[[121 128 150]
 [101 134 151]
 [132 127 150]
 [101 128 139]]
->
[[134 151]
 [127 150]]

[[114 120 141 122]
 [133 105 109 122]
 [125 126 110 117]
 [120 126 129 142]]
->
[[105 109]
 [126 110]]

[[137  99 155 158 156]
 [108 152 103 118 140]
 [145 105 149 128 116]]
->
[[152 103]
 [105 149]]

[[110 141 153 131]
 [106 147 149 123]
 [100 135 124 111]
 [102 136 127 151]]
->
[[147 149]
 [135 124]]

[[144 118 121 146 118]
 [122 124 143 119 124]
 [127 115 149 124 115]
 [119 145 115 120 146]
 [143 105 140 143 105]]
->
[[124 143]
 [115 149]]

[[102 128 144 115]
 [125 134 123 138]
 [123 131 122 138]
 [125 115 138 130]
 [126 136 144 142]]
->
[[134 123]
 [131 122]]

[[143 145 149 149]
 [115 139 111 140]
 [111 151 123 141]
 [151 126 143 138]
 [115 145 113 145]]
->
[[139 111]
 [151 123]]

[[141 117 118]
 [105 154 119]
 [155 101 146]]
->
[[154 119]
 [101 146]]

[[139 129 112]
 [121 120 149]
 [131 141 109]
 [131 111 145]]
->
[[120 149]
 [141 109]]
---
[[130 127 133 118 141 120 124 141 123 124 142 133 149]
 [126 131 124 136 111 130 134 126 112 119 124 124 121]
 [131 130 126 130 125 132 126 125 128 129 126 135 130]
 [125 124 128 126 122 133 127 129 126 134 130 124 135]
 [128 126 129 133 133 125 122 131 127 125 124 131 129]
 [128 127 132 122 133 122 127 136 127 124 133 132 137]]
->
[[149 130 127 133 118 141 120 124 141 123 124 142 133]
 [121 126 131 124 136 111 130 134 126 112 119 124 124]
 [130 131 130 126 130 125 132 126 125 128 129 126 135]
 [135 125 124 128 126 122 133 127 129 126 134 130 124]
 [129 128 126 129 133 133 125 122 131 127 125 124 131]
 [137 128 127 132 122 133 122 127 136 127 124 133 132]]

[[147 142 132 107 134 128 125]
 [123 113 108 130 146 106 150]
 [141 133 121 111 142 116 136]
 [110 114 124 147 122 128 131]
 [153 151 141 103 128 137 115]
 [149 153 147 108 120 145 108]
 [141 152 153 118 109 154 101]
 [106 113 125 152 120 130 130]
 [138 130 118 114 144 114 139]]
->
[[125 147 142 132 107 134 128]
 [150 123 113 108 130 146 106]
 [136 141 133 121 111 142 116]
 [131 110 114 124 147 122 128]
 [115 153 151 141 103 128 137]
 [108 149 153 147 108 120 145]
 [101 141 152 153 118 109 154]
 [130 106 113 125 152 120 130]
 [139 138 130 118 114 144 114]]

[[123 128 131 128 131 125 132]
 [128 128 131 128 124 127 130]
 [125 129 130 128 130 124 132]
 [128 128 123 125 127 123 134]
 [128 128 128 126 126 124 132]
 [121 127 132 127 134 125 131]
 [134 149 126 142 114 117 145]
 [120 127 132 126 136 126 130]]
->
[[132 123 128 131 128 131 125]
 [130 128 128 131 128 124 127]
 [132 125 129 130 128 130 124]
 [134 128 128 123 125 127 123]
 [132 128 128 128 126 126 124]
 [131 121 127 132 127 134 125]
 [145 134 149 126 142 114 117]
 [130 120 127 132 126 136 126]]

[[143 107 152 105 105 106 153 127 113 149 106]
 [148 151 107 151 143 108 105 151 111 143 129]
 [104 115 116 148 151 152 115 106 153 106 151]]
->
[[106 143 107 152 105 105 106 153 127 113 149]
 [129 148 151 107 151 143 108 105 151 111 143]
 [151 104 115 116 148 151 152 115 106 153 106]]

[[122 132 124 133 120 120 120 135]
 [130 113 117 124 139 144 147 126]
 [130 127 128 126 130 131 131 126]
 [113 133 116 140 111 113 116 144]
 [127 135 128 128 127 123 120 129]
 [121 132 123 133 121 121 121 135]
 [125 116 118 129 130 136 142 131]
 [122 137 124 133 119 116 115 134]
 [127 108 113 128 136 144 151 130]
 [134 128 130 121 136 134 130 122]
 [106 137 110 147 104 104 109 152]
 [112 131 115 141 111 113 118 144]]
->
[[135 122 132 124 133 120 120 120]
 [126 130 113 117 124 139 144 147]
 [126 130 127 128 126 130 131 131]
 [144 113 133 116 140 111 113 116]
 [129 127 135 128 128 127 123 120]
 [135 121 132 123 133 121 121 121]
 [131 125 116 118 129 130 136 142]
 [134 122 137 124 133 119 116 115]
 [130 127 108 113 128 136 144 151]
 [122 134 128 130 121 136 134 130]
 [152 106 137 110 147 104 104 109]
 [144 112 131 115 141 111 113 118]]

[[122 125 130 133 137 140 133 135]
 [123 129 135 134 128 137 132 138]
 [125 129 129 136 130 135 144 139]
 [121 126 125 126 130 134 135 136]
 [122 129 138 129 135 140 131 136]
 [121 127 128 127 129 135 134 134]
 [123 126 126 133 131 133 134 137]
 [124 125 127 134 135 138 147 136]
 [124 126 126 130 130 135 153 135]
 [120 124 128 127 128 132 136 131]
 [123 131 134 132 130 140 134 139]
 [123 128 128 129 131 138 144 137]]
->
[[135 122 125 130 133 137 140 133]
 [138 123 129 135 134 128 137 132]
 [139 125 129 129 136 130 135 144]
 [136 121 126 125 126 130 134 135]
 [136 122 129 138 129 135 140 131]
 [134 121 127 128 127 129 135 134]
 [137 123 126 126 133 131 133 134]
 [136 124 125 127 134 135 138 147]
 [135 124 126 126 130 130 135 153]
 [131 120 124 128 127 128 132 136]
 [139 123 131 134 132 130 140 134]
 [137 123 128 128 129 131 138 144]]

[[137 115 143 106 106 107 147 115 114 148 106]
 [106 111 124 139 146 153 126 104 146 107 149]]
->
[[106 137 115 143 106 106 107 147 115 114 148]
 [149 106 111 124 139 146 153 126 104 146 107]]

[[102 137]
 [130 124]
 [158 104]]
->
[[137 102]
 [124 130]
 [104 158]]
